Each row has a name. Each piece below is followed by the name of the row it came from, unless a question asks for something else. Each question is about the rows just above it. Places in a row count from 1.

<163>: [ 0.68  2.78 -2.24 -1.79 -1.56  1.43  1.12 -1.82]
<69>: [-1.79  0.45 -1.89  4.31  4.27  0.59 -1.75 -0.13]
<89>: [-2.38 -0.80 -6.57 -8.88  0.81  0.43  3.58  2.11]
<64>: [-1.77  1.78  0.43 -2.01 -0.72 -2.38 -2.85  0.71]
<60>: [ 2.19  1.84 -0.20  0.32 -5.16 -1.37 -1.35  0.13]
<88>: [ 8.20  5.37  2.92  0.08  4.38 -2.40  5.66 -5.41]
<189>: [ 2.73  3.65 -3.80 -1.48 -0.96  2.47 -0.05 -0.59]
<133>: [ 2.19  1.84 -0.07  0.32 -5.16 -1.37 -1.35  0.13]
<183>: [ 1.07  3.61  3.20  0.42 -3.42  3.46 -0.72  3.18]
<38>: [ 0.40  2.90  0.45 -0.06 -0.43  1.08  3.47  0.96]
key -> tag
[0.08] -> j458
[-1.48] -> j705
[-0.05] -> j714
[0.42] -> j46
Join <189> by its entry at place 4: => j705
find: [ 2.73  3.65 -3.80 -1.48 -0.96  2.47 -0.05 -0.59] => <189>

<95>: [ 1.07 -2.17 -0.93  1.60  1.33 -0.18]
<62>: [-0.34 -2.93  0.62  2.17  0.53 -4.90]
<82>: [-2.13 -2.93 -2.13  2.17  0.53 -2.13]
<75>: [ 1.55  1.01  0.03 -2.40  0.30 -0.26]
Which row holds [-2.13 -2.93 -2.13]? => <82>
find: [-2.93  0.62  2.17] => <62>
tags:
[-2.93] -> j94
[-0.34] -> j42
[-2.94] -> j359
[-2.17] -> j418
Join <62> by its entry at place 2: => j94
find: [-2.13 -2.93 -2.13  2.17  0.53 -2.13] => <82>
Every place of [-2.13] in <82>: => 1 3 6

<159>: [ 2.53 -3.01 -1.21 -0.64  0.48]
<37>: [ 0.89  2.12  3.33 -1.77  0.10]
<3>: [-2.02 -0.61 -2.70 -3.53  2.42]
<50>: [-1.42 -5.44  2.16  0.04 -1.32]
<11>: [ 0.89  2.12 -0.53  0.64 -0.88]
<109>: [ 0.89  2.12  3.33  0.57 -3.05]
<41>: [-2.47 -1.93 -1.50 -5.90  3.96]
<84>: [-3.15 -1.40 -1.69  7.05 -0.28]
<128>: [ 2.07  1.06  6.53 -2.93 -2.48]
Where does [ 0.89  2.11  3.33 -1.77  0.10] differ from <37>, and what was there? => 2, [2.12]
The row with [-3.01 -1.21 -0.64  0.48] is => <159>
find: [-5.44  2.16  0.04] => <50>
Which row holds [-1.42 -5.44  2.16  0.04]? => <50>
Changed <41>: [-2.47 -1.93 -1.50 -5.90  3.95]. Place and old value: => 5, [3.96]
Which row holds [-5.44  2.16]? => <50>

<115>: [ 0.24  0.87 -0.53 -1.15  0.77]
<162>: [ 0.87  3.13 -1.34 -3.49 -0.82]
<161>: [ 1.27  5.54 -2.32 -5.51  1.46]
<153>: [ 0.24  0.28 -0.53 -1.15  0.77]
<67>: [-0.56  0.87  0.87  2.24  0.87]
<154>: [ 2.02  6.20 -2.75 -7.01 -3.62]
<79>: [ 1.27  5.54 -2.32  4.52  4.53]
<176>: [-0.58 -2.03  0.82  2.24 -0.15]
Every place of [4.53] in <79>: => 5
Places of [0.87] in row <67>: => 2 3 5

<209>: [ 2.66  8.53 -5.19  0.92]
<99>: [0.64 0.23 0.07 0.02]
<135>: [-1.25 -3.78 -1.46  1.96]
<36>: [ 1.44 -0.07 -1.23  1.15]
<111>: [-5.65 -4.71 -2.28  1.48]
<102>: [-0.13  2.54  3.66 -1.69]
<23>: [-4.58 -4.15  1.35 -3.21]
<48>: [ 0.25 -0.07 -1.23  1.15]
<6>: [-7.11  2.50  4.01 -4.23]
<127>: [-0.54 -5.51 -0.20 -0.32]
<77>: [-5.65 -4.71 -2.22  2.04]
tags:
[-4.15] -> j305
[-4.16] -> j435
[-4.71] -> j450
[-4.58] -> j65
[-4.14] -> j71
Join <23> by its entry at place 2: => j305
find: [-0.13  2.54  3.66 -1.69] => <102>
[0.23 0.07 0.02] is in which row? => <99>
One entry of <99> was changed: [0.64 0.23 0.06 0.02]. Where, and from what? => 3, [0.07]
[-5.65 -4.71 -2.22  2.04] is in which row? => <77>
Changed <111>: [-5.66 -4.71 -2.28  1.48]. Place and old value: => 1, [-5.65]

<28>: [-1.23 -0.30 -0.55  0.39 -0.39 -0.08  0.79 -0.26]
<173>: [-1.23 -0.30 -0.55  0.39 -0.39 -0.08  0.79  0.79]
<9>: [ 2.18 -3.53  3.70  0.44 -3.40  3.66 -0.12 -1.69]
<52>: [-1.46 -0.14 -0.88 -0.76  1.60 -0.66 -1.46 -1.13]
<8>: [-0.79  1.29  0.97  0.96  0.97  0.97 -0.79 -0.79]
<155>: [ 0.31 -0.43  1.66 -1.34  2.51 -1.07  0.53 -2.29]
<156>: [-1.23 -0.30 -0.55  0.39 -0.39 -0.08  0.79 -0.86]
<26>: [-0.55  0.39 -0.39 -0.06  0.79 -4.99  1.88  0.72]
Places of [-1.46] in row <52>: => 1 7
find: [-1.23 -0.30 -0.55  0.39 -0.39 -0.08  0.79 -0.26] => <28>
One entry of <9> was changed: [ 2.18 -3.53  3.70  0.44 -3.39  3.66 -0.12 -1.69]. Where, and from what? => 5, [-3.40]
Places of [0.97] in row <8>: => 3 5 6
Where does [-1.23 -0.30 -0.55  0.39 -0.39 -0.08  0.80 -0.86] differ from <156>, and what was there? => 7, [0.79]

